Here is a tiny trained network, its code and every weight. The questions are about switching its units off for an input and a class, where a switched-off unit gives its printed mean instead of its output.

import numpy as np


def w(rows, s, z=0):
    codes = np.array(rows[::2]) - 128.0
    scale = np.full(codes.shape[1], s)
    scale[-1] = z or s
    return codes * scale


def norm(h):
    return h / np.sqrt((h * h).mean(-1, keepdims=True) + 1e-5)


def f(y):
    return np.maximum(y, 0)


def log_softmax(a):
    a = a - a.max(-1, keepdims=True)
    return a - np.log(np.exp(a).sum(-1, keepdims=True))


def net(x, mask):
    res = np.array(x, float).reshape(1, 4) / 4 @ E
    u = 0
    for l in range(4):
        y = f(norm(res) @ A[l][:, :-1].T + A[l][:, -1])
        res = res + np.where(mask[u : u + 5], y, B[l][:, -1]) @ B[l][:, :-1]
        u += 5
    return log_softmax(norm(res)[-1] @ U[:, :-1].T + U[:, -1])


A, B = {}, {}
E = w([
[175,122,115,141,160,115,130,250,152,212,140],'x0',
[69,142,99,123,137,197,164,117,139,68,122],'x1',
[114,155,153,149,40,77,133,172,102,71,97],'x2',
[101,231,169,148,122,162,75,164,113,98,196],'x3',
],0.012)
A[0] = w([
[184,168,148,46,150,141,75,55,119,133,146,138],'0.n0',
[98,183,72,127,131,154,100,114,67,126,209,190],'0.n1',
[128,191,115,210,73,104,109,222,128,70,132,78],'0.n2',
[104,134,180,254,87,101,53,139,81,135,182,3],'0.n3',
[183,76,180,40,143,66,156,35,103,115,90,62],'0.n4',
],0.0084,0.0051)
B[0] = w([
[178,56,153,224,151,162,67,68,134,109,181,207],'0.n0',
[84,125,180,163,153,157,101,121,73,132,71,243],'0.n1',
[152,200,170,70,109,112,25,227,134,55,172,254],'0.n2',
[182,203,242,1,109,88,100,190,197,142,103,195],'0.n3',
[126,47,165,150,31,140,86,47,34,153,130,236],'0.n4',
],0.0079,0.0065)
A[1] = w([
[153,150,134,120,208,160,69,100,163,130,166,2],'1.n0',
[175,89,129,109,181,84,146,177,193,183,102,33],'1.n1',
[31,177,162,120,104,167,141,103,140,5,125,103],'1.n2',
[78,191,117,186,45,88,173,216,94,73,134,161],'1.n3',
[157,74,179,119,120,126,100,143,103,180,108,157],'1.n4',
],0.011,0.0059)
B[1] = w([
[97,184,184,147,209,134,54,183,136,184,164,174],'1.n0',
[142,132,48,58,139,155,178,94,147,173,82,189],'1.n1',
[47,127,42,194,160,205,132,90,76,66,186,254],'1.n2',
[173,118,185,147,134,100,1,171,167,89,147,247],'1.n3',
[146,108,84,109,142,178,124,115,171,161,125,239],'1.n4',
],0.014,0.0088)
A[2] = w([
[92,163,172,150,186,145,91,85,95,137,162,235],'2.n0',
[162,227,180,121,84,77,90,223,65,109,96,155],'2.n1',
[145,201,180,128,80,94,95,251,124,116,126,128],'2.n2',
[146,220,213,118,68,138,163,167,146,68,126,53],'2.n3',
[101,156,225,129,94,29,167,187,104,89,70,1],'2.n4',
],0.013,0.0046)
B[2] = w([
[126,163,167,149,83,133,122,174,112,103,114,252],'2.n0',
[203,82,218,17,78,118,130,178,212,203,91,228],'2.n1',
[247,174,242,43,65,82,79,159,146,203,139,237],'2.n2',
[212,190,253,85,233,134,43,162,165,164,182,176],'2.n3',
[105,55,93,206,180,172,190,144,129,143,73,146],'2.n4',
],0.016,0.013)
A[3] = w([
[32,137,67,157,64,121,136,86,85,67,113,39],'3.n0',
[125,96,127,148,168,203,167,223,144,192,120,142],'3.n1',
[113,158,107,169,40,58,64,114,161,94,174,2],'3.n2',
[104,127,156,172,174,94,98,121,82,195,98,101],'3.n3',
[75,81,111,154,168,254,107,152,147,103,55,141],'3.n4',
],0.009,0.0064)
B[3] = w([
[178,178,198,202,215,175,93,233,51,77,204,195],'3.n0',
[152,155,77,32,155,82,81,200,254,139,211,222],'3.n1',
[192,138,68,89,154,177,103,224,186,239,156,143],'3.n2',
[112,130,173,120,128,133,137,145,105,114,145,150],'3.n3',
[113,243,63,149,88,19,173,152,107,45,164,254],'3.n4',
],0.0084,0.0071)
U = w([
[183,188,212,77,143,106,61,222,168,143,140,185],'0',
[100,84,43,119,118,88,204,118,168,74,132,52],'1',
[164,129,46,47,193,168,200,156,185,215,138,109],'2',
[184,29,143,122,79,147,136,24,50,154,96,129],'3',
[52,181,139,200,117,193,113,111,53,62,193,145],'4',
[3,140,141,209,106,75,177,158,130,184,26,3],'5',
],0.017,0.014)

Each question gives the input, the list of numbers given to net, and the class t.
The units are the neurons (one row each of A and B). Each row of codes is followed by its name. A weight is (code - 128) times the scale printed after its matrix; where a second scale follows, it is the last column's (A, B and U).
mask holds one flag per neuron, layer by layer. A switched-off neuron (its flag False) gives its mean, the last column of its row in B, instead of its output. The means were averaged over made-up inputs and are rounded, as every weight is.
A unit's drop is (log p(t) with every unit on - log p(t) with that unit switched off) / (log p(t) with every unit on - log p(t) with every unit switched off).
The circuit of an input: a set's keep is (log p(t) with only the set's units on - log p(t) with every unit switched off) / (log p(t) with every unit on - log p(t) with every unit switched off). Starting from the 12 units with the biggest drops (on a tie, the unit counted first), units are removed one at a time, each time the one whose removal leaves the highest keep (on an exact tie, the one counted first), for as long as the keep stays at least 0.8.
circuit, biggest first: the units of the circuit, biggest drop first
most important unit: the unit with the biggest drop
top k neurons: the k neurons with the biggest drops, biggest first
top k neurons in layer l: the k neurons of layer l with the biggest drops, biggest first
drop when u is switched off: that unit's drop, to one decimal
input [-1,1,6,-7], class 3: most important unit -> 1.n2
input [0,5,-5,-1], class 4: circuit, biggest first -> (2.n1 2.n2)
input [-6,-3,-1,1], class 4: circuit, biggest first -> (2.n1 2.n2)
input [1,8,-5,-7], class 1: top 2 neurons -> (2.n2 2.n1)
input [-7,-4,5,1], class 4: top 2 neurons in layer 0 -> (0.n4 0.n0)
input [-3,1,4,-6], class 3: top 4 neurons -> (0.n4 1.n2 0.n2 2.n0)
input [-6,-1,4,-7], class 3: top 2 neurons -> (0.n4 1.n2)
input [4,-6,4,-4], class 2: top 2 neurons -> (1.n1 2.n2)
input [-8,4,7,1], class 4: drop when 1.n2 is switched off -> 1.4
input [-5,-7,5,-5], class 3: drop when 1.n3 is switched off -> 0.0
input [5,-1,-4,0], class 2: drop when 1.n1 is switched off -> 0.1
input [-4,3,7,-2], class 4: drop when 1.n2 is switched off -> 1.2
input [7,7,-4,0], class 2: top 2 neurons in layer 0 -> (0.n2 0.n0)
input [0,-6,4,-7], class 3: most important unit -> 0.n4
